Each row has a name. Each piece below is followed by the name of the row it came from, unless a question asks for something else. Each question is about the rows just above it. Places in a row count from 1.

<205>: [ 6.60  2.70  2.10 -1.37  4.31  7.67 -2.08  2.71  6.86 -6.57]
<212>: [ 6.60 -8.10 -2.09 -1.37  4.31  7.67 -2.08  2.71  6.86  2.82]
<166>: [ 6.60 -8.10  6.85 -1.37  4.31  0.56 -2.08  2.71  6.86 -2.09]
Shuffled <166> with one entry gone: [-1.37  4.31 -8.10  6.85  6.60 -2.09  0.56 -2.08  2.71], missing => [6.86]
<212> without one entry, shuffled: [ 4.31  6.60  6.86 -2.09 -8.10  7.67 -1.37  2.71  2.82]. Gone: => [-2.08]
Which entry of <205> is missing from [ 6.60  2.70 -1.37 -6.57  6.86 -2.08  7.67  2.10  4.31]? => [2.71]
which: [ 6.60 -8.10  6.85 -1.37  4.31  0.56 -2.08  2.71  6.86 -2.09] => <166>
Which entry of <166> is missing from [ 6.85  2.71  6.60 -2.09 -1.37  0.56  6.86  4.31 -8.10]? => [-2.08]

